Each row was made from one walk, in order. Every step used is in the known rows, and no mark comes twice. Write each row's walk.
Each row is shifted at random along 8 fixed directions that mean nothing.
Known rows:
R -> P -> J -> B -> U -> S: [ 122    1   -2  -36   14   19 -221 -154  -50 -165   92  222   24 -412
  -58 -100 -269   -5  -25  -57  106  -38  128 -200  -27   -6  -44   59
  -56  -15   83  -38  237  -13  -64   38 -127  134 -338 -134    6 -165
   42  -59  -15   53 -117  109  100  -76   51]
B -> R -> P -> J -> E: [ 243 -315  -10  157  -81   15 -119   35  -98  -19   -3   58   35  -55
  257 -155  -99 -168   16  -54 -103 -115 -138  -60 -145  203 -186 -202
  -36 -171   77 -140  166   56  107   19  -45  -83 -193 -221  -60 -304
   -9  176 -100   23    7 -181   45 -287  143]
S -> L -> R -> P -> J -> B: [ -41  -42  -23   44  -33    6   90 -200  214   38  -48  -86  154 -165
   52   -3  204 -275  -49  -44   22   12 -296   -7 -106  -30 -188 -219
 -164 -288   -5   26  245  106  115  139  178  196 -228 -143  -95 -209
  -13   -2   41  151  136  238  129 -264 -106]
J -> B -> E -> Q -> L -> R -> P: [ 125 -258 -123 -170 -131  190 -190 -163  115  145  408  105 -156 -179
   64  280  115  158  125  -75   -4   -4  222 -184  -20 -117  372  159
  132  302  244  106  190  -56  -96   20   82  238   59  256  208 -319
   44 -235 -134 -289 -186   46   -4  328  114]
Q -> J -> E -> B -> L -> R -> P: [ -44   17    8   32  -12  221  -66  -92  163   -9  141  -78 -147 -161
   86  310  385  157   -9  -92 -169    3 -118   79 -153 -264   16 -170
   50  -96  -83   28  -86  130  -79   89  219  -31   29  175 -290 -197
   11  -55   57 -172  235   -7  -25 -100  221]
U -> Q -> L -> R -> B: [ -37  145  -15  -58   -3  -66  -64 -322  -48   68   53   34   52 -179
   25  -93  -22  105   78 -125 -264  123  -51  285  -90  -45  124  150
 -137  -79  -66   94 -130  177   96  -45  203   78 -150  219 -108 -222
   14 -143   18 -151  108  -60 -111  259  -81]
B -> J -> E -> Q: [ 214 -349   35 -102  -14   30 -258   30 -257 -250  167  247 -111 -139
   86  -59  -14  124    0 -133  152  -82  261 -183  106   33   86   45
   89  266  137   54  149 -112 -100  172 -295  -18  -13 -179   83  -87
  291  138 -202  -61 -367  -50   40  214  -53]
J -> E -> B -> L -> R -> P: [ 150 -235 -123    7  -18  203 -320   22   97  130  134   50  -99  -30
  235   84  391   24  124    3 -363  -88   51  -26 -201    3  319 -164
  103   89  133   26   39    2  -34   25   32  -47   88   41   10 -154
   42  -24  -39 -185  -73 -168   -2   22  326]
Q -> J -> E -> U: [ 257 -450  -45   59  130  -61 -173   12  135  -88  157   94  -12   22
   88  150  109  147   18 -111  100 -227  123  160   41   84  -90 -200
  -26   30   95  157 -145  -22  264  131 -142  -43 -121 -189   68  -99
  153  203  -42   42 -106  205   60 -140 -118]
L -> R -> P -> S -> J -> E: [ 143 -140  -63   52  -25   36 -243 -193 -148   47  -64   77  165  -53
   94 -203 -100 -387  -89   49  160  -90    2  -62 -160   60   32 -132
 -192 -288  131 -171   20  193  -40    2    7  185 -269 -141  -30  -74
  197  207  -79   13  -96   -7  141 -122  285]
P -> R -> B -> E -> J: [-117 -268 -183   71  214   44 -229  142  321   38 -157   35 -160 -106
   36   59  204  181   -7  -14 -238 -232  -21   95  -54  212  200 -210
  327  206  240  -45   24   38  303   87  -79 -183 -168  -49  283   28
  -95  201   27  -19   71    4 -141 -234   17]
S -> J -> E -> R: [  19   61   66  152   55  154   16  -19  -25 -173  225  -10   -7 -302
 -115  223  164  104 -109 -145  179  -79   -2  -98   13  -96 -210 -180
  -90 -105 -157  196  -86   87  -32   93  -55   -7 -255 -191 -179  -66
   84   41   15   87  108  248  110 -230 -162]
P -> L -> R -> B -> U: [ 144   43  -20  -78 -129  -14   13 -145  268  -14   31  207  168 -373
   34   65   88 -134   91 -175  230   41  -48 -211 -152 -233  106 -161
 -181  372  182   21  427  -60 -353   23  164  335   12 -249  106  -74
   -8 -173  -97  -65  -39 -228   19 -107   64]
J -> B -> L -> R -> P -> S -> Q -> E: [ 198 -168   58  140   32  -22 -163  -98  -35 -163   51  -73   51 -359
   10    3   85 -184 -129  -89   41  -69  -21   -5   26  -88 -187 -133
 -199 -299 -134  120  115   61  -63  294  -30   80 -275 -132  -24 -190
  161   88  -69  234   25  116  349 -517  -33]
J -> B -> E -> U -> L -> R -> P -> S -> Q: [ 183 -394 -307 -137   -4  -16 -261 -122  235  369  138   85   22  255
  174  -73 -147   74  139  -77  -18 -153  338    4  -91  290  326   73
   87  156  361   43  -49  -39  465 -121  -85   92 -188  106  397 -168
   19 -120 -273  -90 -380  105 -123  359  136]
E -> B -> U -> R: [ 171 -324   96  -56  -27  -47 -153  100 -235 -328   75   28  -95 -163
  259  -26  479  -75  176 -220 -304  -33 -180  248  -58 -116  -99 -240
  -83  -56  -73   69  -12  -14  -76  193  -25 -231  216 -203 -214 -157
   25  148  -15   18   -2 -496   32 -179  175]
J -> E -> R -> L: [  76 -164  -30   91  140  -33  -84  125  -67 -228  139   39  -72 -177
  -55   80  153  134   -5 -157 -111 -126   52  -74  158  114  -76  -84
   68   24  -36  196  182  -50   92  173 -198  -82 -234 -283   -8 -196
  136  122 -126  120 -132   22  112  -86 -292]
B -> U -> J -> E: [ 209 -335   71  -31  -49   -1 -121   74 -154 -132   86   97   47   31
  155 -220  -32  -40   19 -114   73    8   46   55  -59  -21 -162 -278
  -46   82  -17   55  -24  -32   75  255 -188 -145   -8 -116 -204  -92
  172   44 -106   34 -158 -183    2 -101  105]
B -> L -> R -> P -> S -> J -> E -> U: [ 104   37 -143   96  -35  128 -194  -99  357  255 -105   64   18  -58
  169  -84  -64    5  -66   -9 -354  -46  -64   47 -273   34  105 -114
  -42  -40  106  -70   -9   81  232 -130  109   32 -191  202   66 -211
  -93  -52  -87  -33   88    1  -14 -135  203]
R -> P -> S -> Q: [-147  188  -13   74  101  368 -199    2   31  110   65   18  -35 -216
  -43  209  118  -76 -307  221  118  -45   46 -110 -197 -209  -46 -284
   38 -103    6  -30  -74  181 -184   -8  252  186 -218  292   16  196
 -151  142  130  -18  241  331  282 -257  110]
L -> R -> B -> J -> E -> U: [  69  115  -57  -62  -99  152 -108  -30  206   37 -110   48  -58 -114
  -98   21  301  -35    1  -84  -81   74  -83 -132 -178 -175  217 -165
    9  272   -3   -8  -89   67  -64   73  111   89  -75  111 -127   19
   94 -174  -64  -63  -63 -165  -58   32  156]
P -> S -> R -> B: [ -29   87 -129  -62  192   -9 -249 -114 -155   76 -101  102   37   82
   28 -144  219 -166  -76   63   80  -62  188  -59 -110   57  304   45
 -176  -61  125  -68  -26  133   37  -19   13  118 -243  -95   83  266
  256   86  -98   55 -225  166  133  294   86]
J -> E -> R -> P: [ 102 -241   69  214   58   85 -164  159 -325 -203   83  -73  -87  -25
   79  -99  292 -191  -20   39 -258  -87 -201   65  -85   58 -257 -311
  -22 -248 -180  -72 -102  157  105  181 -145 -230 -220 -183 -357 -160
  124  311   35  128  100 -169  256 -339   -9]
U -> Q -> L -> R -> B -> J -> E: [ 152 -187  -25    6   28   50 -294 -118   21   83   40   20   41 -169
  128 -112  120    2   -3   33 -232    4   15  263  -91   74  126 -152
   46  -56  -29   97 -268  159   76  143   89  -26  -98  245   39 -104
   74   76  115 -122  105   30   -3 -138  -25]
S -> J -> E -> U -> L -> R: [ 203 -186 -106   37  -32   77 -101 -100  284  145  165   51  123    7
  132  123   74   75    3 -112   -6 -126   47   55 -107   64   39 -196
 -108   59  121  193 -153   12  228  -80   22   63  -80  -63   85 -122
    6  -52  -78  -50  -84  204  -60   -4   23]
R -> B -> E -> Q -> L: [ 101  -81   88   47   77 -130  -49   38  -72 -261 -119   79 -139 -300
  -30  -10  187   52  -20 -214 -189    9 -256  231   89   33 -231  -65
  -47  -71 -156   23  -45   88   79  190   -5 -155 -228  -99 -136 -204
   28  199  -12  152  117 -218    7 -202 -250]
P -> J -> B -> L: [ 170   37   22  154  -36   67 -126  -77  237  -70  160   98   -2 -432
   87   73   29    8  -93  -59   54  -50  -15  -68 -208 -126 -105  -92
 -190   22 -123  -30   81  -16  -55   82   38   10 -194 -110  -11  -13
   -7  -54   92   95  150  230   95 -338  -61]
L -> R -> P -> S: [-119   47  -89 -127  -96   56  -21 -256  -99   32  -39   62   78  -60
   92  -63 -144 -114    5  -72   30   28  -10 -116  -88  -72  127  112
  -20  -71  207 -129  324   77  -62  -95  141  232  -68   -4   31 -200
   32  -43 -181 -145  -99 -134  -41  258  209]
E -> Q -> J -> B -> U -> R -> P -> S: [  93 -277 -103   54  213    1 -310   74   99   24   33   67 -139  181
   24   59   90   99 -134   52 -170 -133  148  141  -25   48  -21 -119
   70  -50   36   61 -234   50  437  111 -110  -74 -256  269   43  -16
   51  175 -146  106 -125  212  228  -10   56]
U -> L -> R -> P -> S -> J -> B: [ 144  -49  -26  -43    9   89 -242 -140   94   98   87    6  154 -167
  -60   12   71 -237 -187   86  -59  -16  -10  -93 -105  -72  -11 -160
 -121 -222   29  122   20  114   14  159  106  286 -247  116  -25 -178
   17  -85  -56   51  -53  159  194 -225  132]
E -> J -> B -> L -> R -> P: [  23  -70  -28  -38   23  149 -235  -77  290  -60  180   91 -189 -384
   17  228  272  171  -20 -115 -244  -47  -62  -28 -107 -195   97  -21
   81   52  130   72  245  -30  -49  121  122   69   -8   99  -26 -272
  -70  -83  -32 -118  135   23   31 -159  143]
L -> R -> B -> U -> J: [ -27  -11 -213 -137  -40   42 -213 -126  482  194 -182  102   40 -154
  192 -108  -29  178  108 -146 -203  -44   16  248  -94  129  337  -78
  275   72  258  -67   24    8  173  -86  157  -89  102  244  294  -41
  -43  -33  -16 -240   61 -167 -361  -45  242]
S -> L -> R -> B -> E: [-106  124  -67  -93  -20  123  -38 -120  103  112 -133 -113  -13  -39
   31   78  601 -166  -26  -25  -49   80 -130  -82  -55 -139  223 -159
   -3  -61  -64   94  -11  170 -106  112  297  127  -30  230  -78  -29
   94 -103    5  -36    1  102   40  102   70]
L -> R -> P -> J -> E -> B -> U: [ -93 -178 -259   93  109  208 -301   41  315  151 -235  -96  -83   66
  255  -62  226   -7  -31  119 -391 -152  -25  108 -138  191  210 -262
  315 -179   89  -94 -139  112  343   -4   53 -256 -112  280  229   38
  -34  188   89  -30   76  115  -53 -249  259]
P -> J -> E -> U -> R: [ 145  -52 -100   58  -52  113  -13  -80   54  -41  305  101  -43 -126
  130  214   77  190   66 -114   46  -54  178 -235  -88  -51  186   53
 -143  347   31  132  -24  -46  -44 -170   -2   37  -44 -102   85    9
   78 -201  -38 -118 -137  204  -68  279  -46]
E -> R -> P -> J: [ -67 -107   70  -70   85  188 -323  134 -410 -360  122   63 -169 -277
  104  210  403 -126  -23   42  -38 -133  -44  -86   61 -120  -70 -217
  221  -80  -21  -88  150   15 -277   96   10  -51   81  -34  -70  -24
  -33  347   83  -58   13 -122  323 -152   93]
U -> S -> Q -> L -> R: [ 128  226   53  -21  -65  -18 -229 -455 -163   26  102   -7  100 -306
  197 -259   15  -24  -34  -54 -195   26   10  383 -127  -27  126  153
 -302 -354 -116  -46 -332  360 -104 -240  270   -2  -95  284 -159 -173
   70  101  160 -186  214   13   10  166   48]
P -> J -> E -> B -> L -> R: [  -3  193 -107  241  -57  226  117  -92  588  176  112  -12  -25 -315
   77  200   51  243  -38 -105 -275    8 -140  -33 -332  -67    6 -134
  -73  131  -68   77  -48   29  158  -93  169  -34 -199   27   21  -51
 -174 -264  117  -31  371  244 -222 -309  -88]
J -> B -> U -> S: [ 199  -64  -30  -33 -258   89   13 -217  452  141  349  134   76 -358
  221  -19 -209  274  169 -222 -119   42   22  130 -269 -103   45    6
  -66  259  164    9  174  -86   53 -100  102   39   94   26   40 -297
 -154 -318   -3 -223  183  -72 -244  -83   65]
U -> E -> R -> P: [  56 -116    2  -65  -63   19  -73   36 -374  -65  277  177    3 -142
 -213   99 -159  -39  147 -102  -55   -4   99 -238   11  -28   25  -71
   65  175  235  308  104  -63  -76   73 -128  308 -158 -138  -26 -247
  -28 -194 -238  -82 -184 -195   78   42   39]
S -> L -> R -> B -> U -> J -> E -> Q: [ 129 -173  -57  -66   15   93 -167  -31  316  135  -28   34   69  -58
   99   55  467 -133  -14  -31 -105    4 -116   75  -79  -31  133 -368
   -6   81   72  146  -10   35   12  178  162  127   50  141   27  -38
   56    4   23  -31    0   90   91 -162   51]
E -> U -> S -> L: [ 217 -169  -47 -158   11 -149 -110 -115   94   66   48  204  108  118
   59  -82   79   57  130 -129 -227  -62   42  120  -76   67   53  -61
 -157  274  239  197   14  -72  339  -86  -30  201  -88 -105   45 -239
 -105 -111 -167   22 -254   14   30  313 -129]
P -> S -> L -> R -> B -> U -> J -> E -> Q: [-154  150  -61  -43   84  -47   46 -287  122  -91  -57   32  -33 -265
  150  -88   56  185  -56 -261  -54   89  -26  167   39  -28   82  210
 -163 -103  -68 -133   60  156   -9  -18  157  -66 -111   73    1  -97
  210   30   -3  -48  144   49 -159  215 -111]
Q -> E -> J -> B: [ 226 -137   -3  172   45   49 -270  -39   89   77  322  115  -62 -151
  -52  146  159   -9   11   28  -37  -85   97   68 -233 -126  110 -130
 -195   58  116  186 -305   65   51   80    0  106 -200  -19  -77   99
  166  -33  -10  -15   92  209  110 -263   30]
P -> L -> R -> B: [ -81  134 -135   12   29   88 -148  -26  233  150 -170    7   57   13
   90   62  422 -161  -46   91   22  -19  -23  -97 -218 -162  248 -262
   10  187   60  -91   34  129  -96   -4  265  101  -46  102   61  189
  -11    4  -19  -47    8  -26   91   22  197]
S -> L -> R -> P -> J -> B -> U: [  72   14  -66 -105 -164    9   30 -370  247  115  139  117  158 -308
  124  -68  -25 -172  133 -168  113   69 -103  -98 -163  -65  102   42
 -247  -60  174  -30  387   21 -106  -68  168  316  -88 -123   12 -270
   69 -206  -17  -78    0   72  -41   72   30]

Which walk is each row?
[ -75  321   68  -64  -19  180  -41 -273  -22  -56  106   -8   -2 -435
  102   96  194  -17 -184  -82  260   87  -25  101 -120 -274   21   24
 -219 -132 -165 -125  -84  255 -432  -68  376   93  -21  165  -83  148
   62  116  156 -109  294   59   62   53  -55]	P -> S -> Q -> L -> R -> B -> J
[ 186 -163  -95  140  108   98 -441   37 -152  -48  117   62 -182 -123
  192 -158  428  -60   95   60 -323  -68  139   16 -195    4  334  -85
 -116  -52  -76 -117 -299  212 -114   29  -74 -257 -140   55 -141   37
  310  124  108  -63  -29 -194   80   -9  327]	J -> E -> B -> U -> R -> P -> L
[  91  -38   11   -2  -14  214 -221  -43 -118   35  243   92  -75 -188
  117  -99    3   10  -49   27   61  -18   97   -5 -168   36   18  -73
   31  -41   18 -133 -113  156  -96  -33  -23  -55 -154   52  -97    0
  115  172   55 -109  104  -31   42   16  -45]	B -> J -> E -> R -> P -> S -> Q -> L
[ -27   89   21   34   25   76  -97 -132 -202  -58   49 -105    8  -63
  141   57  229  -97   -3 -102  -58    7  -43  170  -73 -113  -53 -161
 -176 -257 -146  157 -297  155  -35  -58  142  -68  -83   98 -173   93
   55   53   -4   30   43   32  124  -30   84]	S -> Q -> E -> B -> U -> L -> R -> P -> J
[  31 -334   50  112  -29   -5  -63   90 -206 -207  169  -27 -123 -181
  116  157  238  -45   39 -134 -102  -47 -151    6  -50 -133 -187 -253
   -1   -8   64   84   15   71 -100  246   82  -45  -14 -132 -165 -253
  -31   77  -86  -37  160 -191   91 -304  181]	U -> E -> J -> B -> R -> P -> L
[ 181  -64  -66 -112 -105    8 -243 -222  166  -23  208  152  -52 -298
  156   56   79   42  119 -132 -311  -12  -56  120 -160 -119  191  104
 -179  124  110  -91    1   11   -7 -143  156  107   48  105   22 -273
  -12 -122   36 -181   -1 -142  -48  128  125]	E -> U -> L -> R -> P -> J -> B
[ 103 -235    0  -57   63  223 -275   90  -23   82  164    7  -99  -65
  224  251  549  -98   10   31 -188 -107  -83  140 -201  -87   26 -347
   54  -77   86    8  -36   88 -122   62  253   32  113   82  -31  -78
 -205  207   52 -104  136 -203  196 -155  224]	E -> B -> R -> P -> S -> Q -> L
[ 351 -173  143   73  -77   91 -210 -111   88 -160  209  108   28 -452
  274  -62   60   82  -58 -110 -220  -25  -93  303  -82  -87 -182 -209
 -175  -57 -104   80 -174   93 -107   36   54 -127   49  126  -88 -250
  -26  161  174  -63  266  -14   98 -399  -37]	B -> U -> S -> J -> E -> Q -> L
[ 117  186  -77  -85   -1   39 -159 -160  254  106   53  185  -19 -152
  144  -55   56  306  102 -181 -227   47   47  200 -114   41  209   69
  -29  182   27   16 -123   60   74 -234   96 -120  -45  171  -58  -69
  -35 -123  -25 -170    9 -113 -191  354   44]	R -> B -> U -> S -> J -> E -> Q -> L
[ 139 -133  -24  -48  113   80 -164  -48 -105  -75   31   23  -25   24
   66 -135  125   47  -61   32 -330   13   97  -94   66   59   39  -54
  -27   45  -16  273   21   20  216   95 -150  -20 -216  152  -21 -186
   79  -82  -81  100 -233  221  244  134 -116]	B -> U -> S -> R -> P -> J -> E -> Q -> L
[ 360 -448   35  -25 -180   17 -152 -140   40  -31  266  -62    5 -209
  288   49  269  -99  111 -155  -36  -76  -80  276  -91  -58  -60 -203
 -149   10    1   27 -168   85   -1  103  128  -13  105   21   -6 -320
  -11   92   65  -83   90  -96   82 -226   42]	J -> B -> E -> U -> S -> Q -> L -> R
[ 102 -241  113   31   43  -75 -323 -122 -487 -268  100   28  -76 -190
   84  -10  133  -89   39 -108 -198   -5   18  154   30 -151  -28  -37
 -108 -154  -42  149 -128   81  -81  239  -32   21  -83   48 -207 -232
  196   84 -108  -45  -55  -89  229 -121  174]	U -> Q -> E -> J -> B -> L -> R -> P
[ 159 -156  -17   64   -8  107 -110  -81  258   62  299   47   -6 -266
  -10  209   17   56  -23  -57 -162    1   -4   -7 -131 -154    4 -116
  -90   58  163  272   -6  -13   27  122   78  193 -127   75   35 -145
   13 -192  -75  -38  148  138   52 -382   -4]	Q -> E -> J -> B -> U -> L -> R -> P -> S
[ 169   96  133 -133    8  -32 -218 -200 -124 -223  144  208 -126 -412
 -118   13  189   11  -26 -156 -186  144  -90  143    5 -288   84  121
 -263   81 -126   49  -57  104 -239  116  106  144  -49  213 -247 -205
  176  -21   11  -69    4 -241  153  159  -55]	E -> Q -> L -> R -> B -> U -> J
[ 179  -27  -88  -57 -148  106  -75 -317  321  130  291   48  131 -280
  315   41  -56   85   73 -127  147  -30  122   75 -179  -31  124    7
 -141   85   57   19   41   10  -44 -195  183   53   58   72  174  -45
  -67 -135   85 -169   67  218  -73   85   13]	P -> J -> B -> U -> S -> Q -> L -> R
[  54  144  -67 -136  -54  -44   -1 -184  216   64   21  152    0 -135
  140 -114  -71  360  163 -291  -82   39   -2  237  -85  143   93  113
   19  202   93  -53  -49   46  157 -242   65 -146  -71  -79  -61 -100
  -41  -88  -62 -157   15 -194 -360  431 -130]	R -> B -> J -> E -> U -> S -> Q -> L
[ 167  -96  -36 -149  -58  145 -183 -208  -30   86  117   54  199 -101
   77   64  230 -180  -41   80   45  -28  130 -294  -14  -31  203 -165
  -16   92  180  239  190   36 -188   33  120  395  -37   50   84 -182
    5 -156  -42 -123 -219  296  192  116  108]	U -> S -> L -> R -> P -> J -> E
[  33   74  167  167   37   -1   -8  -34 -292 -243  149 -136  -98 -161
    8  184  380  -87 -124 -196  149   -2 -134  127  -23 -269 -282 -200
 -326 -239 -274  161 -229  184 -169  130  168  -60 -163  -79 -432   17
  136  157  -79  135  126   60  289 -151  -56]	S -> Q -> E -> J -> B -> R -> L
